Each row, then roughly how far along a hidden order it lies, from 0 to 15
[ 14.9 -20.7 -10.8 -74.4  -2.9  17.0 -10.9  -4.6   2.4   1.1   6.9  15.9
 -14.2  12.1  -3.0   5.3 -19.5  15.1 -44.3  -4.4  11.7  -9.3   5.2 -13.9] : 7
[ 26.6  14.3   7.6 -56.9 -11.4 -26.3  14.5   2.0  13.2  10.5  -2.6  38.1
  -5.5 -17.4  -9.0  -9.0 -14.3  -1.9  40.8 -23.1   5.0   9.6   4.7   4.6] : 0
[ 12.7  13.6   8.6   3.7  16.6 -30.1 -11.4 -10.0  -4.1 -13.6 -14.9   7.0
 -14.6  28.3   7.1  -6.7 -15.3   4.8  22.9  10.4   2.2   1.8  -4.0 -15.7] : 10
[  8.0   1.1  19.3  69.8  13.7  16.0  -1.6  -3.6 -23.0  -7.4   2.2  12.7
  12.8  10.8   7.3   6.2 -13.6  -0.4  27.2  43.8 -10.6 -23.5  -5.7   2.5] : 15
[-17.0  -2.5 -12.0  39.5 -10.3  17.4   5.1   4.7  13.2   7.7  -0.3   2.4
  18.0  -3.9 -10.3  12.3  23.9 -11.7 -22.9 -11.3   8.7  29.2   3.2  10.2] : 6
[ -8.0 -28.9  -2.4  54.5  -3.3  23.4 -17.9   1.3  31.0  -3.1  -4.4  37.0
  15.4 -27.0 -17.0   8.9  10.0  -2.3   2.2  14.5   5.8 -26.5  14.7  -8.8] : 11
[ 13.7   2.4  -4.6 -23.8 -18.2  47.0   9.7   3.4  -8.8   4.6   8.1  11.8
 -10.5  16.7  -7.0   6.3  22.9  -3.5 -31.4  -6.3  19.2  39.4 -10.6 -18.1] : 8
[  2.8 -10.5 -20.3  -4.9  -9.3  57.1   0.6  -0.7 -18.7   6.2   6.8  37.9
  -3.2  24.1  -3.4  15.4   0.3   4.6 -45.0  12.1  13.9  13.6  -9.5  -9.4] : 9
[ -9.3 -36.3 -16.5 -68.9   4.4 -14.9 -26.1  -4.2  28.9  -9.9  -3.2 -33.2
  -3.2  11.6  -9.7   3.3  -8.9  10.9 -42.8 -12.6  -2.9 -27.3  16.1  -4.2] : 6
[-11.9 -15.0 -24.1 -35.8 -12.2  22.4  -4.3   1.6  24.0   7.4   4.0  -6.9
  -2.5  -5.3  -8.0   8.3  20.2   0.8 -75.3 -30.0  24.7  38.0   9.3 -10.2] : 6

[  1.4   2.9   2.0  34.7 -12.6  -1.1  20.8  -7.3  -3.1  -1.7  -5.9   1.0
 -53.9  16.3   3.3   1.7   8.5  27.1 -25.9  -8.6 -15.4 -21.3  42.6  -4.1
  15.4] : 10
[ -1.2  -2.7   6.6  23.9 -10.3  -3.1  15.7  -0.9   2.0   8.0  -1.6   8.7
  -2.0 -44.1 -10.1   2.7  -0.7  -3.9  -1.1 -10.7  -3.2   3.5 -15.0   2.6
   1.8] : 0
[ -5.9   1.6   7.1   3.2  11.3  -0.5  -3.7   6.3   6.7 -11.5  -0.4   1.9
 -48.1  -8.7   0.9   5.4 -10.8  -0.7 -12.3 -11.9  17.9  10.9  -5.2 -48.0
  14.0] : 8
[ 12.3   4.3  -0.7   1.6  21.4  -0.5  -4.4  -1.9  -1.5  -7.4  -1.6   1.2
  -4.4  12.6   6.5   1.8   4.0   0.2 -11.4  10.9   6.5 -19.0   0.9  -9.1
   1.8] : 1
[ 14.5   4.3  -1.9   4.9  17.4  -0.9   1.2  -3.6  -4.4  -6.4  -3.5   1.5
 -16.1   4.1   6.3   1.1  10.5   4.5  -8.7  11.4  -3.8 -30.1  11.6  -1.6
   1.2] : 1
[ 13.1   7.0   6.9  11.3  35.2  -3.0  -5.0   3.6   2.1 -22.8  -6.0  -2.2
 -75.5 -25.5  10.3  10.6   4.4   2.0 -50.3   4.5  20.0 -31.8  -0.6 -54.2
  26.2] : 11
[ -3.3   3.2   2.1  -9.5  14.0   0.5   3.1   4.1   6.6 -12.2   2.8   6.8
  22.5  -8.7   4.6  -0.8  -9.9   0.5   9.1  -3.6   4.1  10.2   0.6 -18.5
  -1.2] : 2
[ -0.7   6.6  -3.4   3.0  -0.9   2.7  17.5  -2.9   2.3  -3.3   1.3  11.5
  37.5  70.3   0.5  -7.7  -2.6  22.6  18.1   2.7 -17.2  -7.8  26.8   1.1
 -11.8] : 2
[  6.6   8.1   7.4  17.9  28.6  -2.0   1.7   3.4   4.6 -22.2  -7.1  -3.7
 -99.9   5.3  11.4   9.9   1.3  13.2 -44.2  -4.1  16.3 -40.0  19.5 -63.7
  23.6] : 15
[  9.5   5.2   4.5  23.3  19.8  -2.3  18.7  -4.9  -1.2  -6.6  -6.3   2.8
 -41.6   9.0   4.9   4.6   5.6  20.2 -27.0  -1.9  -6.8 -35.4  24.1 -32.0
   5.0] : 11
[  2.7  -2.2   5.8  15.1  -3.1  -2.9  -8.8  -1.4  -2.6  -0.6  -5.9  -2.5
 -74.1 -49.9   4.6   8.3   9.1  -5.0 -40.8  -1.8   8.5 -14.1  -1.5 -20.5
  22.1] : 5
[ -9.3  -0.8   9.0  24.9 -14.8  -1.8  10.4  -1.4  -1.4  -4.2  -5.1  -5.9
 -63.7 -51.5  -3.5   5.9  -1.8  12.6 -15.5 -23.8  -0.9   4.5  14.1 -32.2
  20.1] : 9
